Below are the code and all the weights of a small trained network. Each question names an input and a class and asks about switching units off, where a switched-off unit gives its printed mean instead of its output.

import numpy as np


def w(rows, s, z=0):
    codes = np.array(rows[::2]) - 128.0
    scale = np.full(codes.shape[1], s)
    scale[-1] = z or s
    return codes * scale


def norm(h):
    return h / np.sqrt((h * h).mean(-1, keepdims=True) + 1e-5)


def f(y):
    return y / 2 * (1 + np.tanh(0.7978845608 * (y + 0.044715 * y**3)))


def log_softmax(a):
    a = a - a.max(-1, keepdims=True)
    return a - np.log(np.exp(a).sum(-1, keepdims=True))


def net(x, mask):
    res = np.array(x, float).reshape(1, 5) / 4 @ E
    u = 0
    for l in range(4):
        y = f(norm(res) @ A[l][:, :-1].T + A[l][:, -1])
        res = res + np.where(mask[u : u + 6], y, B[l][:, -1]) @ B[l][:, :-1]
        u += 6
    return log_softmax(norm(res)[-1] @ U[:, :-1].T + U[:, -1])


A, B = {}, {}
E = w([
[1,30,162,234,132],'x0',
[40,194,107,32,183],'x1',
[218,190,232,118,182],'x2',
[121,46,227,72,204],'x3',
[132,74,120,130,211],'x4',
],0.0009)
A[0] = w([
[144,128,137,130,112,68],'0.n0',
[186,163,184,188,140,29],'0.n1',
[164,164,156,76,162,148],'0.n2',
[86,188,59,154,93,180],'0.n3',
[3,133,65,115,153,2],'0.n4',
[115,115,194,105,160,78],'0.n5',
],0.0035,0.0016)
B[0] = w([
[48,165,159,144,156,90],'0.n0',
[108,200,179,165,110,118],'0.n1',
[141,161,81,97,75,177],'0.n2',
[209,71,93,131,90,249],'0.n3',
[55,250,112,198,61,155],'0.n4',
[91,102,82,144,123,128],'0.n5',
],0.0023,0.0011)
A[1] = w([
[176,196,228,188,138,57],'1.n0',
[43,221,70,154,68,101],'1.n1',
[81,62,129,170,72,92],'1.n2',
[54,71,212,120,254,2],'1.n3',
[143,231,132,50,160,47],'1.n4',
[130,145,111,158,128,110],'1.n5',
],0.0044,0.002)
B[1] = w([
[220,65,122,202,43,176],'1.n0',
[81,94,98,144,253,250],'1.n1',
[95,142,164,82,87,199],'1.n2',
[127,171,174,238,166,220],'1.n3',
[95,165,225,61,63,175],'1.n4',
[119,120,108,119,131,128],'1.n5',
],0.0042,0.0013)
A[2] = w([
[66,126,177,100,182,80],'2.n0',
[150,98,115,144,178,145],'2.n1',
[166,233,201,1,105,6],'2.n2',
[198,175,50,137,126,14],'2.n3',
[142,198,152,27,135,67],'2.n4',
[153,122,113,50,79,92],'2.n5',
],0.0048,0.0015)
B[2] = w([
[187,184,102,157,74,165],'2.n0',
[176,130,118,65,177,165],'2.n1',
[113,254,193,43,186,251],'2.n2',
[167,179,21,164,62,132],'2.n3',
[156,192,221,80,97,173],'2.n4',
[60,165,184,178,145,157],'2.n5',
],0.0032,0.0015)
A[3] = w([
[122,101,148,156,100,135],'3.n0',
[46,80,178,117,17,78],'3.n1',
[95,101,117,126,163,147],'3.n2',
[212,116,127,116,253,2],'3.n3',
[131,65,63,190,121,95],'3.n4',
[89,197,53,150,87,109],'3.n5',
],0.0042,0.00097)
B[3] = w([
[131,158,128,132,101,153],'3.n0',
[99,115,73,56,36,140],'3.n1',
[44,139,157,158,164,167],'3.n2',
[95,5,124,18,78,140],'3.n3',
[153,234,176,40,137,254],'3.n4',
[202,146,26,46,220,155],'3.n5',
],0.003,0.0015)
U = w([
[34,121,62,115,240,153],'0',
[205,167,32,94,128,122],'1',
[172,21,162,61,179,2],'2',
[92,92,231,226,189,143],'3',
[55,78,121,108,28,95],'4',
[156,220,231,50,154,204],'5',
[253,100,166,174,47,128],'6',
],0.011,0.0033)

Each question gives the input, the list of numbers given to net, and the class t.
The units are the neurons (one row each of A and B). Each row of codes is followed by its name. A weight is (code - 128) times the scale printed after its matrix; where a second scale follows, it is the last column's (A, B and U).
mask holds one flag per neuron, layer by layer. A switched-off neuron (its flag False) gives its mean, the last column of its row in B, instead of its output. The means were averaged over made-up inputs and are rounded, as every weight is.
A unit's drop is (log p(t) with every unit on - log p(t) with that unit switched off) / (log p(t) with every unit on - log p(t) with every unit switched off).
The circuit of an input: a set's keep is (log p(t) with only the set's units on - log p(t) with every unit switched off) / (log p(t) with every unit on - log p(t) with every unit switched off). Starting from the 12 units with the biggest drops (on a tie, the unit counted first), units are removed one at a time, each time the one whose removal leaves the highest keep (on an exact tie, the one counted first), for as long as the keep stays at least 0.8.
units of the circuit, in order: the units of the circuit, biggest drop first
most important unit: the unit with the biggest drop
k most important neurons: the k neurons with the biggest drops, biggest first
top k neurons in layer l: the k neurons of layer l with the biggest drops, biggest first
input [3,1,4,5,-2], class 3: most important neuron => (1.n3)
input [7,1,-7,-1,-5], class 0: 2 most important neurons => (1.n1; 0.n4)
input [1,-2,1,-3,-3], class 1: top 2 neurons in layer 1 => (1.n4; 1.n3)
input [2,-1,-7,2,-4], class 0: 2 most important neurons => (0.n4; 1.n1)
input [-5,-5,6,-3,1], class 6: top 2 neurons in layer 1 => (1.n0; 1.n2)
input [5,-5,-5,7,-3], class 4: 3 most important neurons => (1.n2; 3.n1; 1.n1)
input [0,-4,-8,7,1], class 4: units of the circuit, in order => (1.n1; 3.n1)
input [3,-5,5,-2,3], class 6: 2 most important neurons => (1.n0; 1.n1)
input [5,2,4,-5,-8], class 0: 2 most important neurons => (1.n1; 1.n4)
input [4,-1,-1,2,-4], class 4: 2 most important neurons => (1.n2; 3.n1)
input [5,-4,-6,2,3], class 4: 2 most important neurons => (1.n2; 3.n1)
input [-5,-3,-8,5,-3], class 4: 2 most important neurons => (1.n4; 1.n1)
input [-1,-2,4,0,8], class 2: 2 most important neurons => (0.n4; 3.n3)
input [-1,0,-7,6,6], class 3: most important unit => 1.n3
input [-3,-2,-1,3,5], class 2: 4 most important neurons => (0.n4; 1.n2; 3.n3; 1.n4)
input [0,-6,-2,0,-6], class 4: top 2 neurons in layer 2 => (2.n0; 2.n5)
input [3,-5,-1,-5,4], class 4: top 3 neurons in layer 1 => (1.n2; 1.n1; 1.n3)
input [-1,-3,2,7,1], class 3: top 2 neurons in layer 3 => (3.n5; 3.n1)
input [5,-1,0,-3,-5], class 4: top 3 neurons in layer 0 => (0.n3; 0.n2; 0.n5)
input [-4,-6,3,7,-3], class 6: top neuron in layer 0 => (0.n1)
input [-2,7,0,-8,1], class 0: top 2 neurons in layer 1 => (1.n1; 1.n0)
input [0,-4,-2,-3,-1], class 1: top 3 neurons in layer 3 => (3.n5; 3.n4; 3.n3)
